Each row of numbers belongs to one of the nodes below and depends on some of the facts about them. Some rows are named. Which node is each other row?

Some nodes and their rows:
skasus: [ -3 -39 -39   9 -11  11  25  15   6  21  -1   1 -18  -6  11  -9  -8 -20
  18  47 -13  27  24  -7  47 -19 -49  20   8 -18  12  19  38]
deflir: [  9 -20  -3   9 -33   3 -18  17  22   5 -42 -20 -12   6 -26  -6  -8 -21
  12  62 -18  -4  -3  31  20   0 -18  47  -3 -14 -12  20  34]
baskon: [ -8 -31 -41   5 -17   9  11  18   7  17  -7  -5 -26  -8   4  -9 -10 -10
   6  52 -21  20  35 -15  39 -28 -40  22  -6 -21   2  16  37]
tiklo: [  1 -11   4 -33 -28   2  -4  11   7  24  -2  10  -2   5  19  -6 -21 -16
  -2  31  -6  20   3 -23  10   7 -18  30  30 -12 -23  23   1]
flele: [  1  -9   9 -25 -24   5   6   8  11  25   0  13   9   2  17  -3 -22 -10
   2  32  -4  21   5 -20  10   9 -17  30  27  -9 -18  30   4]
dresta: [  1 -13   6 -29 -21   3  -3   9   6  25   2  12   3   5  20  -4 -25 -17
  -1  28  -5  18   0 -20  12   7 -19  31  29 -11 -18  25   5]
skiklol: [ 10 -28   9 -40 -18   1 -12  15  19  11   9   6 -12  -6  12 -17 -31 -10
   7  32  -4  12   9 -11  -1  -2 -10  27  18   2 -14  23  -4]
klevas: [  0 -14   2 -26 -26   7   5   2   7  14   0  12   0  -1  16 -12 -26 -14
  -4  29   5  32   2 -14   1  18 -19  22  34 -13 -20  30   2]
rulik: [  1  -9  12 -30 -26   5   0  10  12  23  -1  10   5   5  17  -3 -16 -11
   3  35  -8  18   5 -29  12   7 -18  33  28  -7 -19  26   1]
pleza: [  2 -11   5 -29 -17   4  -3   9  12  23   3  14   4  -7  15  -8 -32  -9
  -2  32  -7  13   8 -10   4   2  -9  29  16  -9 -19  31   4]
traklabik: [  2 -32 -41   8 -19  12  30  17   9  11   3   3 -14 -10   4 -11 -13 -19
  18  47 -13  31  33  -8  41 -22 -36  18   9 -17  12  22  35]
dadre: [  1 -15   5 -28 -21   5   6  13  17  25   6  22   9   3  18 -10 -31 -15
   7  33   1  17   5  -7  13   7 -15  27  26  -3 -16  34   7]
dapluk: [  1 -12   5 -28 -22   2  -3   8   6  25   2  12   3   5  20  -4 -25 -17
  -1  28  -5  18   1 -19  12   7 -19  31  29 -11 -18  24   4]
daven: [  8 -13  -2 -34 -18   2  -4   8   4  26   5  13   3  -3  24  -5 -29 -26
   0  22 -10  17   0 -13   8  -1 -14  36  28 -16 -19  24   4]
brosu: [ -2 -18   0 -29 -18   2  -2   1  11  19   4  18   4   6  21 -12 -25 -22
  -3  35   8  19   5 -13   1  13 -21  31  21 -17 -19  29   7]
ritan: [  6 -11   8 -30 -14   1  -4  11   9  23  10  15  11   4  18  -3 -27 -20
   4  29  -8  10   4 -19  15   2 -13  34  23  -9 -12  24   5]
gestun: [  1 -12   3 -32 -28   2  -4  10   7  24  -2  10  -1   5  19  -6 -21 -16
  -2  31  -6  20   3 -23  10   7 -18  31  30 -13 -23  22   1]
dragrok: [  7 -39 -43   4 -15   3  25   8   3  14  -5  -6 -21 -10  12 -11  -1 -21
  16  49  -9  29  35 -14  31 -21 -43  23   5 -36  10  10  23]
vova: [  2 -27 -37  10 -21  13  29  12   3  12  -4  -6 -13 -11   4  -5  -4 -14
  13  46 -18  35  33 -20  38 -21 -38  21  12 -23  10  18  31]

There are 2 kinds of fact about the nodes: η, σ.
η: is of sort; σ: points at
padak η 769; sazas η 201; flagre η 201; droris η 769
fatri η 201; dagrek η 201; stina η 201; brurek η 201
pleza η 201; gestun η 201; luzita η 201; treklak η 769
danis η 201; vekle η 769; dugrudrum η 769; tuves η 769
skasus η 769; ruzeflor η 769; kidos η 201; flele η 201
grugoklos η 201; driflan η 201; ligis η 201; panom η 201
rafibru η 201; navagu η 201; safor η 201; lenir η 201
drusister η 201; druli η 769; daven η 201; drezom η 201
drelos η 201; gastor η 769; trebra η 201; matupluk η 201
kisto η 201; rulik η 201; nilir η 769; kuvu η 769
droklal η 201; meri η 201; remigrom η 769; gisudre η 201
grana η 201; vova η 769; drekol η 201; ritan η 201
lufem η 201; stota η 201; zegrim η 201; peston η 769
pekel η 201; zuva η 201; kludiflar η 201; grefluk η 201
brosu η 201; nudruk η 201; skiklol η 201; rostukem η 201
geklin η 201; zogrogak η 201; brebrol η 201; pudo η 201
flolor η 201; koplilas η 769; lisko η 769; flodrus η 201
fligugral η 201; detis η 201; dapluk η 201; davudes η 201
notesen η 769; klevas η 201; trizom η 201; treto η 769
pabo η 201; tiklo η 201; flusal η 201; baskon η 769
pimam η 201; dresta η 201; fabrur η 201; kudrapu η 201
netir η 201; stizil η 201; lifozos η 201; skiflimuk η 201
nelun η 201; vifola η 201; traklabik η 769; kliskal η 201
dragrok η 769; dadre η 201; vubruk η 201; siske η 201
trole η 201; bagra η 769; nize η 201; puskisku η 201
somel η 769; fetra η 201; padak σ bavel; sazas σ trotrik
flagre σ droris; fatri σ fitos; dagrek σ ruzeflor; stina σ flagre
brurek σ viflon; pleza σ dredro; gestun σ ruzeflor; luzita σ zuva
treklak σ kigi; danis σ droris; vekle σ bavel; dugrudrum σ treto
tuves σ fetra; skasus σ vezor; kidos σ biplar; flele σ biplar
grugoklos σ brurek; driflan σ skiklol; ligis σ baskon; rafibru σ ruzeflor
navagu σ skiklol; safor σ kigi; lenir σ dredro; drusister σ kigi
druli σ treto; daven σ vopor; drezom σ nebrom; drelos σ moda
gastor σ lufem; trebra σ zuva; kisto σ nistis; rulik σ kudrapu
nilir σ padak; kuvu σ pudo; droklal σ dredro; meri σ sapleklam
remigrom σ pudo; gisudre σ nistis; grana σ fitos; vova σ biplar
drekol σ kludiflar; ritan σ flagre; stota σ brurek; zegrim σ stase
peston σ raku; pekel σ lufem; kludiflar σ panom; grefluk σ matru
brosu σ momus; nudruk σ stopu; rostukem σ nebrom; geklin σ kigi
zogrogak σ matupluk; brebrol σ flagre; pudo σ pleza; flolor σ viflon
koplilas σ zefu; lisko σ nistis; flodrus σ vezor; fligugral σ dromus
detis σ peskis; dapluk σ treto; klevas σ nudrogror; trizom σ fitos
treto σ trotrik; pabo σ moda; tiklo σ ruzeflor; baskon σ deflir
pimam σ brurek; dresta σ treto; fabrur σ trotrik; kudrapu σ flusal
netir σ pleza; stizil σ viflon; lifozos σ baskon; skiflimuk σ biplar
nelun σ lenir; vifola σ baskon; traklabik σ zuva; kliskal σ flusal
dragrok σ raku; dadre σ zuva; vubruk σ vopor; siske σ vezor
trole σ zefu; bagra σ biplar; nize σ raku; puskisku σ vopor
somel σ trotrik; fetra σ stopu

Which node is each row?
No name comes twice in this set of rows, the named rows included.
[  0 -16  21 -25  -7   7  -9  -1  11   4  12   7   3  -2   9 -11 -24  -7
  -3  36   0  16   4 -23   0  12 -17  28  14  -2  -8  30   7]  lufem
[ 17 -21  -2  12 -36  12  -4   4  16 -13 -38 -25 -13  -6 -29 -14  -6 -27
  12  57 -10  20  -8  31   6  14 -20  38  15 -17  -7  24  27]  nudrogror
[  4 -29 -30  14 -12   9  23   8  -1  -4   8  -6 -10  -4  -2  -8  -6 -17
  10  43  -8  33  35 -26  38 -15 -38  20   6 -23  20  12  33]  gastor
[  0 -15   9 -30 -16   4  -5   7  11  23   3  12   1  -2  17  -8 -26 -12
   0  33  -7  14   2 -15   6   5 -17  30  20  -7 -17  29   5]  davudes
[ 18 -17   1  10 -25   0 -16  12  16  -3 -35 -23  -6   1 -28  -6  -6 -24
  12  61 -19  -5  -1  24  17   2 -13  46  -3 -20  -4  14  24]  stopu
[ -1 -32 -36   0 -18  15  11  11   3   5  -6 -13 -32 -20   1 -14  -2 -14
   9  50 -27  33  30 -23  29 -26 -40  21   4 -20   5  16  30]  ruzeflor
[ -2 -13  19 -33 -19  10  -9   5  16  18  -1   5  -3  -6  13  -8 -15  -5
   1  41 -15  15   2 -27   3   4 -19  31  18  -1 -18  31   3]  flusal
[ 25 -23   7  19 -22   4   1   4  16   9 -39 -31  -3 -10 -23   3  -8 -12
  17  52 -17   4  -7  35  12   4 -17  47   4 -19   3  18  23]  nistis
[  1 -12  10 -30 -12  -2 -12   8   9  22   2  11   1   0  16  -8 -25  -9
  -5  37  -8   5   9 -20   7   4 -13  30  11 -13 -17  22  -1]  fetra
[ 13 -30   2  12 -23   9  -7  11  24   6 -35 -17  -9   2 -20  -9  -6 -29
  22  61 -14   1 -16  41  23   9 -28  45   6  -8  -2  26  36]  vezor
[ 25 -20  -6   4 -28   6 -13  10  13  -2 -33 -24 -10  -8 -23  -7  -9 -39
  16  49 -25   5 -11  34  13  -4 -14  52   9 -20  -7  20  30]  vopor
[  0  -9   8 -25 -15   5   2   5  11  29   3  16  12   0  20  -2 -26 -12
  -1  32  -5  14   3 -14   9   6 -16  33  20 -11 -16  32   8]  drekol
[ 15 -19  -2  10 -41  12  -7  10  22   5 -44 -26 -10  -4 -25  -1  -4 -20
  14  56 -21  11  -7  30  10   0 -19  52   7 -15 -13  26  34]  zefu
[ -2 -19  11 -32 -14  10  -2   9  22  19   6  17   0  -8  14 -15 -30  -9
   6  38  -5  14   2  -5   4   5 -16  26  16   3 -16  39   9]  zuva
[ 19 -20   0   9 -31   7 -12  11  16  -3 -36 -25  -9  -1 -26  -6  -5 -30
  15  55 -20   7 -10  27  17   4 -19  48  10 -15  -5  19  30]  trotrik

The same nodes again, as new rows of numbers:
Known rows:
vova: [-54 -12   2  15   3   4 -16 -15  36  -3 -19  16   5 -21  24 -40  -8 -33
  45  -5   9 -12   9  -4 -41  58  45 -34 -13 -15   9 -19   5  79]
gastor: [-51 -16 -18  25  38  13  -6 -23  44   1  -5  35   4 -24  24 -61 -17 -24
  44 -21  -7 -29   1  16 -57  61  35 -35 -32  -3   6  -5  48  95]
lisko: [-36 -23 -29  29   1   2 -16 -37  62 -31 -32  26   9 -23  26 -56   6 -51
  51  -9 -10   1   7 -21 -44  45  37 -46 -25 -47  21 -14   3  71]
nize: [ -9   4  -7  15  -1  22 -13 -42  34 -44   4   3 -14 -33  -6 -40  10 -23
   0 -23  11   6   6  34  -6   3  16 -22  17   4 -15  17   4  52]
brurek: [-11   5 -13  11  13  29 -22 -33  27 -31  13  11 -14 -26   1 -35  14 -19
   3 -33  30   4  13  32 -26   3   0 -22  23  11  -9  12  12  36]
treto: [-45  -1 -12  15  -6   1 -22 -14  45   4 -14  14   9 -21  32 -47  -5 -33
  53 -10  13   2  11   3 -46  39  32 -26 -25  -9   4 -20  10  61]
somel: [-53  -2  -5  13  -8   3 -16 -22  37  -2 -19  18   9 -22  27 -48  -8 -42
  47  -2   4  -7  12   4 -37  42  48 -29 -19 -11   3 -17  10  72]
brebrol: [-17   8   2  13  -1  20 -21 -51  39 -48  12  20 -10 -17 -14 -33   7 -17
  -7 -24  16 -10  -9  29  -2  19  19 -25  17  13 -21   5  -8  47]
lufem: [ -4  -5 -35  33  47  28 -18 -31  44 -24  18  15 -19 -29  -2 -48   4   8
   5 -60  18  -5 -11  36 -51  21 -44 -21  -3  15  -7  18  34  53]
detis: [ -3  14  14  43   0   7 -25 -28  14 -71  14 -12 -35 -23  11 -34  44  -6
  22 -18  37   7   6   8  -3  58   0 -56  42  -7 -29  11  -9  63]
gisudre: [ -4 -15 -32  35   7  20 -16 -61  47 -69 -18  13 -13 -30  -8 -45  23 -39
   0 -35  -5   9  -2   1 -22  11 -10 -38  15 -33   6  16 -13  50]
fetra: [  0  27 -30  31   1  14 -21 -54  33 -46  14  10 -11 -23   3 -58  10 -17
  17 -37   4  14   0  32 -22   5 -17 -30   2  12 -34  17  10  43]
skiklol: [-14  14  -8  30  -6  10  -6 -25  30 -20  15   5  -9 -13   3 -40  -3  16
 -15 -44  11  30  -2  10 -40   4 -54 -17   0  23 -14 -10 -33  27]
trotrik: [-12   6 -19  26   6  -4 -20  -3  35 -15   7 -38 -14 -22  11 -15  11 -43
  28 -52   7   8 -14 -48 -60  11  68 -23 -19  22   1 -10  24   8]
davudes: [-11  10 -15  21   4  20 -24 -38  28 -35   3   3 -14 -27  -2 -36  11 -15
   6 -37  21  10   1  23 -26   9 -14 -23  17   5 -13  10  -4  41]
flolor: [-18   3  -7   9  11  31 -15 -42  20 -37   8  14 -14 -27  -3 -37  11 -28
  -2 -26  21  -4  14  32 -18   6  16 -25  29   8 -10  16  11  47]
raku: [ -2   5 -17  23   8  -3 -18   1  48 -19  17 -39 -14 -25  12 -17  12 -37
  31 -46  11  13 -10 -39 -51   7  84 -25 -23  25  -3  -8  32   8]
stopu: [  1  26 -35  36   7  -9 -19 -20  39 -27  22 -29 -11 -16  17 -39  11 -39
  42 -54  -7  13 -15 -41 -60  12  67 -35 -32  30 -21  -3  39  10]
fatri: [-18  12 -11  21   2  21 -17 -49  19 -43   1   8 -14 -26  -4 -43   9 -24
   2 -31   8   1   3  23 -19  13  -2 -28  22   5 -18  14  -3  52]

Name these rows:
No name comes twice in this set of rows, the named rows included.
[-14  -3 -12  28  17  -3 -21   4  34 -15   6 -41 -19 -21   8  -7  11 -33
  24 -54  14   3 -17 -56 -65  27  65 -28 -13  18   8 -13  19  14]  biplar
[-10  10  -6  15   1  18 -28 -42  46 -42  16  18 -10 -16 -11 -31  10  -7
  -1 -30  26  -2 -10  29 -10  16   4 -22  11  15 -19   2  -8  37]  flagre
[-42   2 -12  15  -1   3 -24 -14  43   2 -10  17   8 -19  32 -47  -6 -28
  56 -11  15   2  11   1 -49  45  32 -31 -25  -8   2 -21  11  62]  notesen
[-26   1 -19  21  -9  15 -60 -28  46 -26  -6   6 -17 -19  -1 -18  32 -25
   3 -45  55 -21 -16  27 -23  11 -40   6  13   9  -5  -1  -3  12]  matupluk
[-39   8  -6  -4   7  13 -24 -24  31   5 -23  12  10 -33  19 -34 -20 -36
  67  -9  12   7  10   1 -49  48  70 -40  -8 -20  11 -14   3  82]  skasus
[-39  18 -20  24  -6  -2 -14 -39  41 -15  -4  27  12 -16  33 -72  -8 -39
  61  -5 -11   0  10  11 -36  42  45 -41 -32  -3 -19  -9  25  74]  tuves
[-34   4  -9  11  -3   0 -35  -9  69   2   7  30  13  -7  27 -38  -4 -11
  54 -12  29  -1  -1   6 -41  48  36 -28 -36   4  -3 -32   8  46]  droris
[ -9  12 -22  28  11  -3 -21  -6  32 -17  13 -33 -14 -17  13 -20  11 -38
  33 -55   8   8 -13 -49 -66  17  66 -30 -18  24  -4 -10  27   8]  fitos
[  5  15   3  51   8 -17 -30  15  27 -45  26 -55 -35 -16  29 -10  46 -19
  53 -41  36  14 -10 -65 -50  62  67 -59   3  13 -16 -13  20  19]  peskis
[-19  -8 -20  31  43  31  -5 -48  30 -36   8  20 -19 -32 -10 -52  -1 -11
  -6 -47  -1 -22  -9  37 -34  27 -14 -26   9  10  -9  25  33  75]  pekel
[-43  -3 -16  15  -1  -7 -26 -13  43   2 -16   5  16 -11  22 -44 -21 -21
  51  -9   5  12   7 -10 -47  49  20 -33 -26 -12  -5 -23  -8  59]  padak

